In the rows, zero is written as 128.
Each row has a class, written after it, and each block has its own classes.
[126  97 139 131 148 103 168  90 123 154 168 113  96 172 141 117 142 135
 173 116 126 107 164 170 144 143 139 112 203 165 127 119 112 114] | J121
[119 115 127 117 141 128  95 120  96  97 131  86 130 142 119 126 131 156
 149 154 199 119  69 131 165  96 168 153 107 143 113 113 123 128] | J130
[133 119 126 120 144 124 136 104 137 133 143 129 122 123 146 118 138 141
 145 126 122 128 184 158 140 123 129 130 120 133 112 139 120 103] | J130
[ 93 129 128 146 145 103 116 108 159 177 132  69 128 124 143 119 138  99
 159 117 158 132 145 123 116 120 119 144 159 171 117 136 106 135] | J130
[143  84 164 155 129 132 148 115 116 140 121 149 180 140 138 146 136 105
 127 116 144 129  66 165 119 143 102 150 153 170 157 135 110 132] | J704
[104  81 115  91 165 113 112  86  86  85 156 124 116 178 146 128 178 183
 168 165 178  84  71 158 187  93 192 136 113 111 113 102 156 113] | J145
[131 132 130 100 125 147  91 130 164 103  72 123 171  89 135 124 100 105
 111 130 156 152 106 118 115  89 108 162  52 145 105 133 115 129] | J130
[133 107 143 121 136 119 157  72 130 114 155 155 122 142 151 132 157 129
 139 118 126 132 157 174 130 138 130 133 155 135 138 126 119 103] | J830
[155  83 174 138 142 136 142 100 177 235 116 115 143 134  99 141 109  96
 102 121  56 135  85 159 107 121 110 164 143 187 129 127 121 131] | J830
[ 99 112 147 145 143 129  99 141  89  93 129  96 163 141 149 141 137 138
 150 135 201 131  54 110 141 120 145 149 132 162 133 120 105 149] | J704
[110  97 135 121 167 104 121 100 110  96 155 153 144 164 156 119 181 190
 150 134 167 101 124 166 177 122 162 142 100 125 118 120 133  83] | J130
[ 99 109 131 118 166 101 124  89 111 103 164 139 128 165 157 124 171 175
 151 141 148 116 123 148 154 117 159 135 126 127 120 103 131 100] | J830
[138 180 112 129  94 164 146 118 175 103 129 124 111  79 140 129  95  79
 128  97 143 179 233 116  89 150  87 115 140 130 139 156 119 130] | J224
[ 96  91 159 148 147 112 123 129  97 158 150 125 177 166 152 140 150 155
 161 144 164  88  60 159 172 131 130 146 192 164 143 109 128 140] | J383
[125  91 111 102 156 109 146  63 129 120 154 143 105 160 159 123 185 138
 161 131 124  94 151 173 154 118 155 119 140 107 122 131 139 101] | J145
[136 135 126 149 127 125 174  84 158 194 177  93  77 131 120 124 113  85
 150 105  91 148 215 147 116 159 124 112 218 152 133 143 112 121] | J224
[115 174 129 140  96 163 118 172 129 121 115  75 127  93 105 124  40  96
 138 118 168 172 122  87 117 137 115 129 148 145 125 124  93 170] | J647
[131 118 104 114 132 129 110 106 139 104 106 111 140 121 148 124 138 108
 152 135 169 129  99 135 118 100 112 132 119 127 126 129 104 133] | J145
[149  99 137 125 126 145 139 116 128 126 126 128 138 121 135 134 119 117
 132 126 116 131 115 162 133 122 119 138 129 122 132 134 128 140] | J145
[142 141 130 132 107 151 104 148 184 143  68 115 180  72 123 124  83  67
 114 115 130 162 106 114  82 105  70 155  98 158 122 145  90 152] | J130
[148 103 148 141 112 162 158 164  73  92 176 148 131 138  83 141  87 189
 148 128 137 122 131 154 189 174 176 119 145 122 140 112 146 154] | J530
[143 142 118  81 132 152 100 122 149  99  93  79 105 118 127 119  93 116
 126 135 169 140 138 114 114  88 122 132  73 156 107 128 122 122] | J121
[124 144 117 108 115 143 141  94 161 127 100 133 116 103 131 126 104  66
 125 108 130 155 159 129  85 115  99 123 128 129 122 143 107 122] | J647
[139 126 127 134 142 127 149 133 147 166 153  95  92 158 112 114 109 151
 147 112 101 114 168 135 145 134 136 113 149 150 115 123 122 118] | J121
[127  84 129 115 163 105 149  64 124 148 159 133  99 164 143 132 180 125
 150 120 101 115 144 162 139 113 164 115 144 135 123 126 141 104] | J704
[103 151 124 133 117 147 102 137 133  60  89 134 176  76 162 135 129  89
 129 106 212 172 124 107  72 129  88 123  93 139 147 144 100 156] | J530
[129 114 120 104 156 130 125 131 119 120 147 110 114 151 118 128 121 174
 143 136 116 115 136 129 171 113 166 124  89 128 100 122 144 117] | J704
[145 109 134  95 148 151 155 108 139 152 131 157 103 134 103 126  95 146
 121 131  47 125 155 158 147 118 167 121  99 123  97 122 135 103] | J647
[130 175 119 137 100 142 129 179 135  49 132 137 151 120 148 117  92 172
 140 112 182 139 181 124 149 158 103 120 105 123 139 126 112 133] | J121
[118 129 139 140 122 123 160 104 143 141 136 157 137 126 145 125 123  90
 141 105 139 142 155 157 109 148 106 126 177 142 150 134 109 126] | J647
[110 175  97 127 110 147 107 157 109  65 130  84 128 105 136 127 105 112
 149 126 199 150 135  71 121 129 131 110 124 129 125 137 105 150] | J704
[130 124 120  91 141 165 102 117 126  19 126 187 153 137 144 142 143 205
 128 141 163 134 136 142 163 109 154 139  26  90 121 109 168  94] | J224
[139 131 104 120 119 145 135 137  94  83 170 107 106 146 116 123 110 170
 173 144 172 105 131 128 196 142 183 121 157 113 125 115 130 139] | J145
[107  91 135 102 153 146 101 128  93  60 127 169 175 152 125 146 144 204
 149 153 185 102  75 159 168 117 166 148  55 132 128 107 149 123] | J530
[121 136  99 137 129 109 160 116 123 115 199 126  81 148 126 110 141 160
 184 121 116 102 233 145 183 152 182 114 177 112 119 124 132 111] | J130
[100 181 127 171  97 167  95 199 120  65 111 133 207  80 141 138  93 129
 136 111 234 167 101  88 101 153  83 130 110 140 169 135 104 190] | J530
[155 136 135 129 105 146 174 151 109  81 162 144 118 136 129 115  85 163
 151 114 121 126 188 168 168 175 131 104 151 126 141 121 120 126] | J121
[100 107 175 157 137 110 114 133 101 136 133  98 165 168 163 129 143 143
 153 130 216 114  47 138 145 137 117 154 184 191 152 111 103 152] | J121
[147  95 148 124 133 135 135  97 171 173  91 160 174 107 152 142 138  86
 109 118  86 131 125 181  93 112  76 139 117 155 142 137 124 111] | J383
[142 119 139 139 126 135 155 110 132 128 128 141 136 108 152 137 130  91
 127  99 110 154 175 143  97 143 101 121 142 143 133 154 107 119] | J704
[109 177 103 167 117 126 144 156 123 146 180  78  98 126 124 121 107 125
 165 101 131 140 206  94 131 163 130  99 182 132 130 144 107 147] | J704
[110 160 108 151 124 111 149 126 160 214 157  76 109 118 134 117 112  85
 154 115 107 123 194 125 116 148 106  99 210 156 135 137 118 139] | J383
[128 141 114 121 114 139 153 123  93  48 166 161 122 119 164 125 131 154
 154 112 157 134 213 145 163 157 144  97 151  95 136 119 131  98] | J383
[128 166 107 142 116 118 146 116 175 198 154  72  90 114 112 117 103  91
 142 115 103 147 187 111 100 140 107 110 186 152 124 137 104 141] | J830
[106 139 134 179 107 127 163 117 135 129 139 154 161 102 157 135 144  66
 150  84 164 147 172 142  75 180  77 115 199 151 173 157  92 155] | J530
[141 150 148 153 100 146 140 135 184 185 110 114 158  86 125 133  88  75
 108 109  94 166 137 129  77 148  68 138 149 167 145 143  93 153] | J830
[157 129 108 115 141 160 142 157  89  76 178 133  98 145  95 131  99 211
 144 135  86 116 177 130 196 143 201 105  83  96 101 123 140 105] | J704
[143  96 122  88 149 140 145 105 130 127 143 155 114 140 125 132 125 168
 130 137  61 105 173 172 168 108 159 117  89 108 102 112 164  89] | J383
[111 105 134 109 156 112 122  80  98  87 158 127 113 165 155 128 167 172
 148 143 162 121 113 146 162 109 165 136 122 118 121  98 141 107] | J830
[148 139 124 127 124 130 156 111 182 220 153  81  83 126  94 116  90 104
 118 122  61 137 176 129 123 136 124 119 157 156 115 134 111 120] | J830
[113  81 166 118 153 121  91 127  82 113 132  94 153 162 131 131 139 178
 146 169 203 100  23 147 195  97 182 179 112 168 119 101 140 138] | J130
[ 84 105 139 101 161 107 105  81 140 205 110  61 109 143 119 129 110  74
 155 150 146 128  77 125 106  78 138 152 169 183 100 116 114 150] | J647
[150 184 117 139  91 165 143 170 147 101 148 116 120  96 109 119  63 144
 115 115 117 161 193 109 139 163 118 119 111 119 131 132 110 130] | J830
[120 102 132 102 148 132  98 119  85  76 132 105 126 146 127 127 128 191
 151 153 171 118  96 140 185  95 176 154  76 121  93 104 141 113] | J130
[144 165  91  92 114 172 154 152 137  70 146 160 100 104  95 119  57 169
 141 124  81 145 228 132 152 145 159  91  75  81 100 122 135 106] | J647
[160 122 137  88 125 161 120 122 143  71  82 144 151 117 139 128  98 138
 111 127 155 144 121 152 120 105 104 139  57 147 119 128 114 110] | J121
[163 121 125 125 113 123 177  79 167 133 136 162 114 101 147 120 144  88
 126  93  93 146 229 181 110 142  99 117 147 121 131 162 112 101] | J130
[102 129 121 125 137 137 100 131 135 141 120  96 147 113 116 136 116 117
 144 131 164 136 120 111 105 126 126 124 110 147 127 129 131 156] | J530
[121  71 160 112 168 119 152 110  75  66 178 185 129 200 152 133 166 252
 153 135 123  82 150 197 207 145 187 135  94 116 114  98 163  72] | J121
[184 116 119  88 123 152 163  82 197 180  86 132 104  81 115 130  98  36
  94  99  23 161 197 152  65 108  88 110  93 143 106 170 115 110] | J704
[ 90 137 120 156 126 126  98 134 144 147 109 101 176 109 138 139 133  95
 156 122 206 143  96 107  78 128  79 128 148 164 151 132 107 175] | J530
[122  70 144 113 163 116 144  83 114 194 160  97 105 163  92 138 137 130
 151 146 112  96  97 172 152 126 181 127 163 166 121 123 139 142] | J530
[111 164  98 136 122 129 117 143 127  65 144 149 156 120 165 125 150 145
 153 118 187 136 163 112 126 143 114 104 111 113 150 136 119 123] | J704
[156 143 118 122 109 165 152 119 201 152 118 131 122  99 103 135  76 104
 118 101  64 163 210 140 103 138  83 125 110 126 115 147 119 119] | J224
[132 130  99 113 127 136 115 103 175 129 105 119 124 106 143 129 139  95
 127 116 124 139 165 118  94 105 104 126  89 105 119 139 140 124] | J145
[153 136 127 100 116 150 125 124 141  84 106 120 123 121 127 124  99 128
 128 117 157 143 148 139 122 116 112 127  96 139 123 130 117 121] | J121
[ 83  55 145 114 178  89 127  55 103 175 144 109 116 174 137 144 192 136
 165 143 145  94  98 169 129 107 159 137 151 160 114 115 152 129] | J530

A new block, with new classes.
[108 157 115 140 138 117 174 117 114 101 116 147 160  42 114 122 210 133
 113 130 102 142 119 146 143 123 193 206  93  94  76 215 138 115] | J419
[154 156 141 114 153 108  74  95 187 144 179 104 139  83  76 128  94 101
 128  92 170 140 137 143 130 164 124 122 153 142  96  62 123 114] | J578
[126 122 156 120 138 184 121 135  58 163 158 159  73 198 119 132 160 143
 149 112 170 137  68 100 110 134 131  68  94 145 161 121 104  95] | J127
[151 149 131 139  88 120 101  87 172 135 103  70 166  53 132 131  91 118
  95 102 162 145 133 140 153 156  82 153 161 170  50  41 127 151] | J267
[143 125 133 113 105 151 102 124 168  95 148 130 105 149  92 113 124 130
 114 105 147 141 100 149 128 139  87  95 166 146  76  65 152 134] | J578
[120 164 122 101 117 125 159  61 159 109 110 121 179  94 152 135 150 139
 181 120 178 164 116 118 140 156 154 211  63 116  81 135 143 187] | J137
[116 109 166  98 100 166 121 160  60 127 140 166 119 238 113  54 145 131
  96 117 136 111 111 100  74 117 117  54 121 176 130 117 107 124] | J632
[128 179 145 110  99 104 134  56 215 120 112 120 201  54 107 131 107 128
 178  61 172 117 164 157  98 150 131 161 145 133  64  75 127 166] | J679
[118  59 170  91 146 165 121 178  80 136 132 108  76 180 137  92 145 135
 117 151 158 163  82 123 137 110  87  76 129 168 185  95 152 103] | J127
[109 128 130  78 105 145 158 101 120 120 109 113 130 115 155 133 143 108
  67 135 144 159 117 153 142 123 160 165 106 173 101 171 121 132] | J267
[142 126  99 120 187 106 110 156  85  86 146 156 100 142  83  83 179 115
  91 134 104 134  91 135 177 131 168 162 128 120  86 164 119  49] | J578
[110 114 127 108 141 142  97 105 106 168 137  96 117 198 120 154 108 126
 149 140 180 111 133 108 122 149 107  86 124 175 171 100  64 101] | J137
[ 98  84 114 114 127 149 107 125  97 151 124 107 110 139 147 128 143 125
  82 116 142 126  83 127 135 118 134 133 115 157 124 128 104 112] | J511
[112  69 132  92 181 150 107 140  19 152 103  87 121 215 122 136 113 123
 124 139 143  98  99 129 125 120  91  94 126 176 163 148  83  72] | J632
[ 99 100 139  98  98 130 137  98 184 113 130  99 175 110 136 101 114 115
 130 104 148 122 149 155 115 120 156 133 140 178 103 102 138 148] | J511
[141 109 120 150 188 135 105 131 127 125 155 110 113 158 113 165 152 111
 164 172 156 149 137 115 134 133  90  87 137 159 126 117  99  80] | J370
[158 157 145 115 149 131 143  77 157  84 121 111 148  88 119 136 111 140
 187  91 183 137 117 141 143 155  99 150 132 140  59  73 139 128] | J127
[143 150 167 111 113 145 106 147  91 195 135 103 119 228 164 100 114  90
 152 118 171 135 107 118 142 133  94 111 128 152 129  58  96 125] | J267
[102 115 126 138 139 135 135 140  88 168 143 101 134 158 134 102 136  98
 129 121 141 108 144  98 117 119 141 110 143 180 142 119  70  69] | J419
[113 105  93 172 149 125 110 147 108 183 135 112 112 108 165 104 136 123
 110 114 150 131 115 127 132 113  87 113 178 113 148  63  81  90] | J550
[132 130 122 148 178 149 156 121 104  87 160 178 104 160 105 127 184 126
 156 139 143 103 139 129 105 111 146  81 146 156  98 143  93  78] | J603
[151 140 133 114 122 129 130 123 171 136 154 119 162 107 116  96 117 118
 177 126 185 168 119 119 153 133 139 168 144 129  59  99 132 131] | J419
[123 118 109 108 133 152 135  96 148 101  95  99 113  90 107 161 154 117
 147 125 120 119 108 127 134 142 168 127 122 153  88 152 128  96] | J578
[152 123 148 136 165 110 118 113 165 103 112 118 173 138 119 148  90 124
 185 107 128  63 145 128 118 108 136 137 164 135 148  90  70 106] | J679
[146 150 166 110  93 145 131  96 184  78 132 130 123 110 115 123  88 145
 128  75 152 121 131 131 104 145  84 102 145 161  68  51 150 157] | J127
[153 175 132 126 112 118 142  78 200  86 155 120 146  69 100 127 127 133
 136  97 152 152 141 127 151 149 154 172 122  99  73 115 161 169] | J550
[127 118 124 158 161 119 116 137 103 152 146 165 148  89 115 108 117 147
 139 168 141 109 153 109 101 156 120  65 142 173 166  84  53  89] | J137
[125 117 155 119 150 148 118 138 103 162 151 119 158 103 116 145 107 128
 122 136 163 147 112 128 124 137 121 123 156 159 148  98  83  83] | J419
[133 115  90 154 102 132 111 152  73 149 101 121 125 125 148 111 126 139
  77 117  95 123  85 113 138 113 102 158 142 111 108 117 149 128] | J603
[121  71 132 128 178 116 101 156 105 104 163 126 135 148  94 102 131 132
 164 118 110 132 126 113  98 109 139 105 133 152 177 122 139  89] | J836
[118 159 167 110 139 116 130  81 179 128 128  81 193 115 143 134  91 102
 175  79 163 142 147 144 154 164  95 204 109 136  57 117 155 160] | J419
[139 175 184  72 117 140 121 123 180  92 179 156 113 162  85 127 132 107
 170 106 158 152 132 144 105 160 121  91 125 146  85  75 139 125] | J370
[177 187 145 119 147 108  82 148 169 118 149 137  86 116 105  97 145 114
 128  72 155 112 107 106 135 112 157 141 173  55  78  68 117  78] | J127
[152 163 122  95 119 105 113  94 156 116 111 124 203 183 114  82  69 136
 183  90 176 102 152 126 126 138 114 160 157 129  45  76 120 147] | J137
[113  61 122 134 184 139 121 167  79 132 135 142 162 159 142 134 117 136
 178 139 133 147  98 150  95 100  71 106 152 148 164  72 118  90] | J370
[169 124 149  97 165 133  82 127 157 124 160 133 111 181 100 147  77 125
 182 145 166 110 127  94 109 140 129  80 141 175 114  83  32  88] | J836
[128 157 150 106 142 140 168 108 121 118 180 168 148 133 133 113 129 113
 173 110 154 124 129 142  74 139 150 113 124 165 140  97  92 122] | J603
[125  89 153 123 148 138 122 136 116 109 157 104 133 151 119 124  87 127
 155 135 146 120 141 120 124 146 100  85 149 182 175  65 124 106] | J511
[118  99 117 122 158 133 118 131 131 107 171 110 130 153 108 111 125 129
 166 104 177 151 118 109 137 130 149 131 166 124 185  81 102  65] | J550
[115 127 156 109 107 170 134 127  98 160 106 126 135 214 131 103 171 118
 150 137 172 127 136  80  81 112 120  63 107 183  95  93  95 134] | J370
[107 142 102  97 140 103 166 101 115 120  77 143 161 107 154 108 125 124
 129 107 125 100 154 133 108 118 149 176 122 143  85 166  91 113] | J679
[139 154 109 119 120 121 116  96 129 134 169 122 138 107 113 140  94 114
 120  96 178 144 135 141 124 141 114 124 166 138 107  82 113 106] | J632
[106 146  88 159 103 104 134 115 146 146 122 135 129  85 172 161 107 129
 144 111 115 124 147 124 135 129 143 155 126 102 155 110  99 117] | J836
[153 121 145 147 102 147 121 148 166 107 172 123 101  88 107 104 142 123
  97 144 104 162 118 117 100 140 100  77 141 137 162  92 200 172] | J578
[123 133 137 111 139 140 137 103 151 136 106 110 161  68 118 123 140 122
 130 123 163 130 130 131 139 132 147 153 138 153  42 141  99 109] | J419
[121 149 117 123 103 133 137  82 132 133 121 124 145 121 160 127 117 124
 132  98 180 143 116 134 150 146 102 162 109 127  76 101 121 159] | J632
[115 159 122  92  89 130 159  96 113 125  73 131 152 142 156 110 118 121
  86 113 129  79 146 149 105 120 128 132 125 149  62 150  76 145] | J632
[144 155 136 119 109 115 123 103 169 132 116  80 155 100 129 115 135  91
 124 121 162 126 149 125 150 126 174 150 150 160  95  88  85 107] | J267
[151 158 177  86 113 136 131 140 125 117 173 166 139 171  84 115 116 142
 195 138 132 129 120 134  66 148 142  74 108 151 163  98  94 143] | J836
[127 132 128 171 154 118 121 179  74 161 148 152 132 109 125 118  94 138
 134 145  93 110 133 143 124 161  68 104 154 120 167 121  98  83] | J419
[157 159 121 113 105 117 110 100 168 145 156 101 155  99 141 126  88 102
 133  88 179 168 117 131 140 129 134 182 149 126  89  61 136 143] | J267
[134 177 152 108  92 120 162 142 144 115 132 166 101  84 111  76 189 124
 132 135 110 124 140 102  83 138 176 109 102 123 143 139 118 145] | J679
[114  95 117 166 142 144 127 139  89 205 100 127 176 129 175  66 180 113
 142 130 145 147 109  99 129  93 140 132 101 121 108 149 160 147] | J370
[126 151 156  67 104 139 121 113 113 150 136 150 157 181  89  55 138 129
 168  82 207 145 118 115  92 143 138 109 140 169  86  80 107 115] | J679
[132 121 149 121 120 132 118 113 129  96 146 124 122 112  92 124 174 123
 117 109 156 153  99 125 168 114 155 148 108 128  83  99 158 136] | J632
[103  71 110 140 151 147  87 120 107 163  98 110 122 138 152 139  97 141
  83  84 169 104 101 125 155  99 119 124 167 136 137 110  93  65] | J127
[144 157 125 137 140  88 135  91 180  97 133  95 168  79 105 132  84 129
 159  99 128 125 173 153 167 154 114 176 140 102  93 107 163 148] | J550
[158 180 141 103  70 118 133 104 158 155 130 133 150 103 132  51 141 106
 135  83 135 114 101 133 104 112 153 130 120 170   4  54  96 179] | J836
[115 161 106 108  90 116 131 111 130 172 124 125 170 104 154  98 137 129
 149 118 151 166 110 132 115 147 137 174 107 104 118 117 150 164] | J137
[164 142 143 145 124 135 104 100 157 194 138 107 174 111 141 118 126  95
 142 131 177 141 104 127 154 114 124 124 132 170  47  56  93 152] | J370
[109  58 126 106 130 151  90 172  68 157 137 123 110 232 136 102  94 136
 121 112 118 131  91  91 123  99 106 108 128 134 182 118 182 125] | J137
[115  36  83 146 193 135 136 157  86 125 157 139 112 133 111 129 132 143
 173 142 122 142 100 146 154  82 145 121 149 128 162 139 137  72] | J550
[129 107 119 159 123 105  76 187  90 165 148 129 125 103  85  79 157 124
  59 153  40  92 119 113 106 119 172  85 140 128 202 161 126  92] | J137
[134 172 115 120 102 119 194 101 126  99  94 129 103  35 138  86 173 134
 122 119 124 112 133 143 111 131 131 125 111 152  54 108 121 142] | J127
[126 133 143 108 119 113 106 102 181 117 167 109 143 123 124  90 123 113
 144  82 170 149 124 120 147 141 147 176 101 119  90  92 166 167] | J511
[130 161 160 107  74 153 141  86 171 123 129 114 173  86  96 125 117 135
 146  86 166 152 128 136 119 151 114 143 134 155  25  95 167 172] | J419
[127 161 173 125 129 123  97  84 199 121 165 119 179 102 131 158  60 123
 179  84 188 139 150 145 143 197 102 139 144 134 122  44 124 131] | J511
[120 126 132 106  94 139 110 123 126 160 127 145 162  94 148 139  98 144
  86 133 146 165  95 136 128 138 115 140 136 150 112  80 124 145] | J137
[106 116 122 111 156 120 104  94 160 118 138 107 167  89 133 132 118 130
 152  82 204 160 125 145 146 143 125 176 154 118  90  73 138 103] | J511
[128 153 122 123 111 128 144  71 122 184 139 102 186  68 161 106 109 108
 106 114 167 159 120 141 131 158 121 170 103 176  86 124 135 175] | J603
[142 178 188  93  76 148 125 111 146  90 149 140 151 172  94 137 130 132
 142  92 159 159 124 128 105 147 137 137 112 132 107  76 153 162] | J267
[133 134 132 118 159 138 140 125 124 138 173 152 110 146 169 115 106 122
 130 120 163 158 112 101 127 140 114 142 110 122 142 104  96 131] | J550
[129 124 137 121 163 115 143 125 141  66 177 167 176  84 113 108 108 131
 158 128 137 159 156 131  82 154 135 129 136 133 157 136 146 112] | J632
[129 109 101 139 170 109 149 114 117 121 138 116 126 164 138 118 107 111
 171  93 131  63 124 131 169  88 173 159 137 132 129  90  48  84] | J550
[118 103 126 112 146 134 130 135 121  78 139 136 114 172  93 116 102 150
 126 125 147 106 139 126 147 139 133 103 165 146 159 104  70  65] | J550
[125 147 111 146 124 111 144  79 123 127 116 115 183  47 149 137 104 134
 106 105 153 150 145 136 144 147 111 182 114 108 112 132 161 165] | J632
